Below are the code and all the weights of a small trained network. Each question names an input and a class and asks about switching units off, where a switched-off unit gives its printed mean instead of its output.

import numpy as np


def w(rows, s, z=0):
    codes = np.array(rows[::2]) - 128.0
    scale = np.full(codes.shape[1], s)
    scale[-1] = z or s
    return codes * scale


def norm(h):
    return h / np.sqrt((h * h).mean(-1, keepdims=True) + 1e-5)


def f(y):
    return y / 2 * (1 + np.tanh(0.7978845608 * (y + 0.044715 * y**3)))


def log_softmax(a):
    a = a - a.max(-1, keepdims=True)
    return a - np.log(np.exp(a).sum(-1, keepdims=True))


def net(x, mask):
    res = np.array(x, float).reshape(1, 4) / 4 @ E
    u = 0
    for l in range(3):
        y = f(norm(res) @ A[l][:, :-1].T + A[l][:, -1])
        res = res + np.where(mask[u : u + 7], y, B[l][:, -1]) @ B[l][:, :-1]
        u += 7
    return log_softmax(norm(res)[-1] @ U[:, :-1].T + U[:, -1])


A, B = {}, {}
E = w([
[83,56,194,125,128,138],'x0',
[162,83,103,124,139,120],'x1',
[154,118,130,85,190,222],'x2',
[172,113,128,107,1,187],'x3',
],0.0097)
A[0] = w([
[70,110,180,171,177,90,116],'L0N1',
[191,50,90,30,161,61,47],'L0N2',
[43,18,163,181,66,88,112],'L0N3',
[98,245,232,173,129,136,167],'L0N4',
[137,157,155,114,26,158,213],'L0N5',
[183,2,27,180,135,84,99],'L0N6',
[190,214,14,106,112,82,3],'L0N7',
],0.0076,0.0041)
B[0] = w([
[182,127,45,49,154,78,201],'L0N1',
[2,193,126,154,165,165,136],'L0N2',
[138,167,188,104,126,144,230],'L0N3',
[80,67,41,150,122,150,191],'L0N4',
[130,120,55,95,160,121,253],'L0N5',
[3,178,78,134,82,143,168],'L0N6',
[179,159,112,156,169,134,181],'L0N7',
],0.0096,0.0051)
A[1] = w([
[161,91,111,172,63,25,2],'L1N1',
[94,176,217,146,226,154,234],'L1N2',
[213,143,113,6,187,143,214],'L1N3',
[46,85,2,96,89,115,139],'L1N4',
[159,169,141,173,65,34,166],'L1N5',
[164,170,88,193,168,213,156],'L1N6',
[123,110,119,225,86,215,106],'L1N7',
],0.0078,0.0027)
B[1] = w([
[104,177,211,107,119,125,147],'L1N1',
[165,74,85,115,53,137,185],'L1N2',
[126,135,147,162,106,98,253],'L1N3',
[46,162,169,186,96,143,242],'L1N4',
[177,205,181,117,254,186,169],'L1N5',
[122,142,118,197,190,154,198],'L1N6',
[64,162,131,122,122,103,144],'L1N7',
],0.0098,0.006)
A[2] = w([
[141,120,119,118,11,165,181],'L2N1',
[255,76,117,138,140,180,40],'L2N2',
[123,205,35,85,188,78,232],'L2N3',
[70,47,207,65,117,108,114],'L2N4',
[146,95,132,147,180,239,3],'L2N5',
[139,189,189,166,101,172,118],'L2N6',
[91,90,40,82,173,202,55],'L2N7',
],0.0098,0.0041)
B[2] = w([
[120,69,72,103,205,42,212],'L2N1',
[92,130,193,155,172,77,156],'L2N2',
[151,44,172,71,59,179,255],'L2N3',
[230,233,47,213,134,255,199],'L2N4',
[111,192,221,105,97,69,157],'L2N5',
[96,51,194,100,199,54,173],'L2N6',
[66,205,149,111,86,42,172],'L2N7',
],0.0091,0.0076)
U = w([
[217,145,97,148,147,192,211],'0',
[125,161,217,87,154,74,145],'1',
[139,5,70,41,131,70,133],'2',
[59,155,79,132,101,145,155],'3',
[124,82,108,176,125,117,143],'4',
[154,84,125,159,106,104,2],'5',
],0.019,0.007)

Each question gives the input, the list of numbers given to net, and the class t.
The units are the neurons (one row each of A and B). Each row of codes is followed by its name. A weight is (code - 128) times the scale printed after its matrix; where a second scale follows, it is the last column's (A, B and U).
mask holds one flag per neuron, layer by layer. A switched-off neuron (its flag False) gives its mean, the last column of its row in B, instead of its output. The means were averaged over made-up inputs and are rounded, as every weight is.
A unit's drop is (log p(t) with every unit on - log p(t) with that unit switched off) / (log p(t) with every unit on - log p(t) with every unit switched off).
The circuit of an input: a set's keep is (log p(t) with only the set's units on - log p(t) with every unit switched off) / (log p(t) with every unit on - log p(t) with every unit switched off). Starting from the 12 units with the biggest drops (on a tie, the unit counted first), units are removed one at a time, each time the one whose removal leaves the highest keep (on an exact tie, the one counted first), for as long as the keep stays at least 0.8.
units of the circuit, in order: the units of the circuit, biggest drop first
unit that matters most: the unit with the biggest drop
top k neurons: the k neurons with the biggest drops, biggest first
k most important neurons of layer l: the k neurons of layer l with the biggest drops, biggest first
input [-3,3,-4,5], class 2: units of the circuit, in order => L2N1
input [-2,2,-3,4], class 2: top 3 neurons => L0N5, L2N6, L2N4
input [-6,6,7,3], class 1: 4 most important neurons of layer 2 => L2N5, L2N4, L2N2, L2N7
input [8,-7,-2,-2], class 0: units of the circuit, in order => L2N4, L0N6
input [-6,5,6,8], class 2: units of the circuit, in order => L2N1, L2N4
input [-4,4,-4,-3], class 0: 2 most important neurons of layer 2 => L2N7, L2N5
input [-3,7,-7,-3], class 1: 2 most important neurons of layer 1 => L1N5, L1N1
input [-8,-7,-7,-1], class 0: top 2 neurons => L0N7, L1N5
input [-2,-3,3,-4], class 2: top 2 neurons => L2N4, L0N6
input [7,8,-6,3], class 3: top 3 neurons => L0N6, L2N4, L0N2
input [-6,-6,-7,2], class 1: top 4 neurons => L1N1, L1N5, L2N4, L2N6
input [6,-6,-3,-3], class 0: top 2 neurons => L2N4, L0N3
input [7,-6,5,5], class 0: top 2 neurons => L2N4, L0N6
input [-5,1,-5,-6], class 2: units of the circuit, in order => L2N3
input [-5,-3,8,0], class 1: units of the circuit, in order => L2N5, L2N4
input [-4,5,-4,2], class 3: top 4 neurons => L0N6, L1N4, L2N4, L0N3
input [0,5,4,4], class 3: 2 most important neurons of layer 0 => L0N2, L0N3
input [-6,-6,8,8], class 1: 2 most important neurons of layer 0 => L0N1, L0N6
input [2,-2,4,5], class 2: top 2 neurons => L2N1, L1N5
input [-3,-8,6,0], class 3: unit that matters most => L0N4
input [-8,3,-8,6], class 0: 2 most important neurons of layer 1 => L1N5, L1N3
input [3,7,-7,5], class 1: top 2 neurons => L1N5, L0N4
input [-8,-6,-8,7], class 0: top 3 neurons => L0N7, L1N5, L0N5
input [0,-4,-1,5], class 2: 2 most important neurons of layer 2 => L2N1, L2N4
input [0,1,4,-5], class 2: top 2 neurons => L0N1, L1N5
input [1,8,6,0], class 3: top 2 neurons => L0N6, L0N2
